Below are the code and all the weights of a small trained network. Each question names an input and a class and asks about switching units off, where a switched-off unit gives its printed mean instead of its output.

import numpy as np


def w(rows, s, z=0):
    codes = np.array(rows[::2]) - 128.0
    scale = np.full(codes.shape[1], s)
    scale[-1] = z or s
    return codes * scale


def f(y):
    return np.maximum(y, 0)


def log_softmax(a):
    a = a - a.max(-1, keepdims=True)
    return a - np.log(np.exp(a).sum(-1, keepdims=True))


def net(x, mask):
    res = np.array(x, float).reshape(1, 7) / 4 @ E
    y = f(res @ A[0][:, :-1].T + A[0][:, -1])
    res = res + np.where(mask, y, B[0][:, -1]) @ B[0][:, :-1]
    return log_softmax(res[-1] @ U[:, :-1].T + U[:, -1])


A, B = {}, {}
E = w([
[186,231,123,198,138,128,171,152],'x0',
[130,123,125,135,130,122,130,121],'x1',
[113,176,230,104,72,99,152,6],'x2',
[52,190,61,166,105,131,31,97],'x3',
[50,99,169,195,53,121,181,199],'x4',
[135,125,111,127,112,133,137,121],'x5',
[127,127,130,132,132,124,127,127],'x6',
],0.013)
A[0] = w([
[91,132,94,141,149,115,141,101,41],'n1',
[151,89,63,172,134,151,89,217,59],'n2',
[123,126,143,141,128,130,119,131,62],'n3',
[162,102,154,114,139,145,158,133,12],'n4',
[141,127,120,125,137,130,122,160,65],'n5',
[129,175,222,116,61,105,113,47,102],'n6',
[145,188,159,102,88,106,145,74,83],'n7',
[49,102,170,198,39,113,169,186,51],'n8',
[40,124,141,189,110,114,198,159,28],'n9',
[149,87,178,118,151,138,196,141,31],'n10',
[75,175,98,148,106,153,86,99,31],'n11',
[234,73,181,75,152,124,223,159,56],'n12',
[197,158,107,78,172,125,95,100,43],'n13',
[113,147,112,138,117,170,106,112,23],'n14',
[117,137,129,102,93,129,158,90,9],'n15',
[101,187,220,119,88,108,166,8,84],'n16',
[173,233,121,185,161,117,181,141,40],'n17',
[86,184,100,134,142,121,92,119,22],'n18',
[170,148,133,159,126,118,121,128,51],'n19',
[119,54,146,106,99,110,100,89,58],'n20',
[147,94,128,177,129,147,118,96,43],'n21',
[81,189,94,152,119,118,53,111,31],'n22',
[137,120,165,113,132,137,163,165,19],'n23',
[70,28,115,44,168,139,97,84,33],'n24',
[178,196,129,203,129,147,147,135,38],'n25',
[67,25,153,84,104,135,101,126,21],'n26',
[145,95,45,150,205,162,113,223,97],'n27',
[145,137,109,95,96,114,135,149,51],'n28',
[56,38,101,110,130,119,99,77,27],'n29',
[211,155,119,60,166,126,78,28,70],'n30',
[151,106,141,161,126,114,100,124,60],'n31',
[68,96,149,195,59,115,166,185,50],'n32',
[194,149,67,69,229,128,92,118,41],'n33',
[52,173,80,186,91,139,43,105,75],'n34',
[149,201,134,180,146,144,179,121,41],'n35',
[174,210,117,181,144,105,148,150,51],'n36',
[154,148,110,107,162,127,125,82,31],'n37',
[92,174,98,122,117,99,85,129,1],'n38',
],0.012,0.0055)
B[0] = w([
[154,121,129,151,112,112,145,119,139],'n1',
[59,42,101,133,156,160,152,155,217],'n2',
[135,130,137,147,135,126,116,133,129],'n3',
[155,134,113,113,161,107,170,126,154],'n4',
[114,110,108,115,140,113,130,120,144],'n5',
[69,16,74,142,129,146,128,140,232],'n6',
[83,92,99,143,140,141,135,158,189],'n7',
[92,214,218,167,128,173,111,21,224],'n8',
[123,180,170,167,129,197,117,79,189],'n9',
[167,136,108,106,174,60,190,107,179],'n10',
[178,112,143,111,184,63,151,119,180],'n11',
[206,158,96,104,212,28,228,141,234],'n12',
[106,189,189,176,127,137,129,62,188],'n13',
[145,121,154,133,147,113,149,128,144],'n14',
[120,99,129,138,122,120,132,140,149],'n15',
[56,24,69,142,160,135,131,161,250],'n16',
[170,157,87,69,33,155,40,186,205],'n17',
[168,139,112,120,150,105,179,128,167],'n18',
[132,151,135,125,113,123,103,160,147],'n19',
[176,123,121,108,114,134,77,172,177],'n20',
[129,123,139,125,135,109,109,115,128],'n21',
[177,134,127,105,162,65,187,135,194],'n22',
[143,136,132,131,154,109,149,113,152],'n23',
[166,192,83,90,52,151,56,195,213],'n24',
[158,135,114,73,69,134,64,180,186],'n25',
[174,169,106,111,64,132,62,186,204],'n26',
[27,1,83,165,130,137,132,130,245],'n27',
[142,111,125,146,115,121,129,125,130],'n28',
[162,155,110,93,72,124,91,179,196],'n29',
[88,170,218,196,119,196,120,57,223],'n30',
[111,143,127,117,152,113,110,137,128],'n31',
[95,180,190,163,117,180,131,62,206],'n32',
[83,155,205,165,113,184,122,31,216],'n33',
[212,149,102,86,229,25,237,120,223],'n34',
[165,126,95,76,73,133,47,160,180],'n35',
[142,140,136,103,60,138,80,199,190],'n36',
[112,158,161,139,141,164,125,111,160],'n37',
[157,135,128,131,156,115,168,142,161],'n38',
],0.0094,0.019)
U = w([
[31,3,112,158,151,145,127,155,175],'0',
[90,174,196,176,136,170,115,62,247],'1',
[199,126,132,127,196,65,190,140,69],'2',
[165,141,122,112,69,144,44,212,19],'3',
],0.011,0.0014)

Each question gives the input, the list of numbers given to net, and the class t.
The units are the neurons (one row each of A and B). Each row of codes is followed by its name. A weight is (code - 128) times the scale printed after its matrix; where a second scale follows, it is the last column's (A, B and U).
mask holds one flag per neuron, in row order. A switched-off neuron (its flag False) gives its mean, the last column of its row in B, instead of its output. The means were averaged over made-up inputs and are rounded, as every weight is.
A unit's drop is (log p(t) with every unit on - log p(t) with that unit switched off) / (log p(t) with every unit on - log p(t) with every unit switched off).
The circuit of an input: a set's keep is (log p(t) with only the set's units on - log p(t) with every unit switched off) / (log p(t) with every unit on - log p(t) with every unit switched off). Starting from the 12 units with the biggest drops (on a tie, the unit counted first), units are removed one at a time, each time the one whose removal leaves the highest keep (on an exact tie, the one counted first), for as long as the keep stays at least 0.8.
units of the circuit, in order: the units of the circuit, biggest drop first
unit that matters most: the unit with the biggest drop
top k neurons: the k neurons with the biggest drops, biggest first
drop when u is switched off: that unit's drop, to one decimal
input [8,-8,-5,-6,1,6,4], class 3: units of the circuit, in order	n17
input [-6,7,1,1,-7,1,-8], class 1: top 2 neurons	n30, n33
input [7,6,-6,3,4,2,3], class 3: top 3 neurons	n17, n25, n16
input [8,-6,6,7,-5,-7,1], class 3: top 2 neurons	n17, n36
input [-3,-4,2,3,2,2,-7], class 2: units of the circuit, in order	n27, n17, n30
input [-3,-3,8,7,-7,2,4], class 0: top 2 neurons	n16, n6
input [-2,8,-1,1,-1,4,-8], class 3: top 3 neurons	n16, n27, n6
input [-8,-7,-6,0,-2,-4,5], class 3: top 2 neurons	n24, n26
input [7,6,-5,-6,-3,6,2], class 3: top 4 neurons	n17, n34, n36, n25
input [5,6,-1,-4,-3,1,5], class 3: top 2 neurons	n17, n34
input [1,-4,7,-8,5,1,-3], class 2: top 4 neurons	n12, n10, n27, n2
input [-4,-5,3,0,2,4,-4], class 3: top 2 neurons	n27, n2
input [-7,-2,2,-2,-7,4,-3], class 1: top 4 neurons	n30, n33, n13, n17
input [1,-2,-7,-6,-5,-8,0], class 0: unit that matters most	n27
input [4,-3,-4,-8,6,7,-6], class 2: drop when n12 is switched off	6.9
input [-5,-5,-1,-7,-1,-1,-2], class 2: drop when n12 is switched off	0.4
input [-7,-2,-2,-5,-1,0,3], class 3: drop when n24 is switched off	0.3
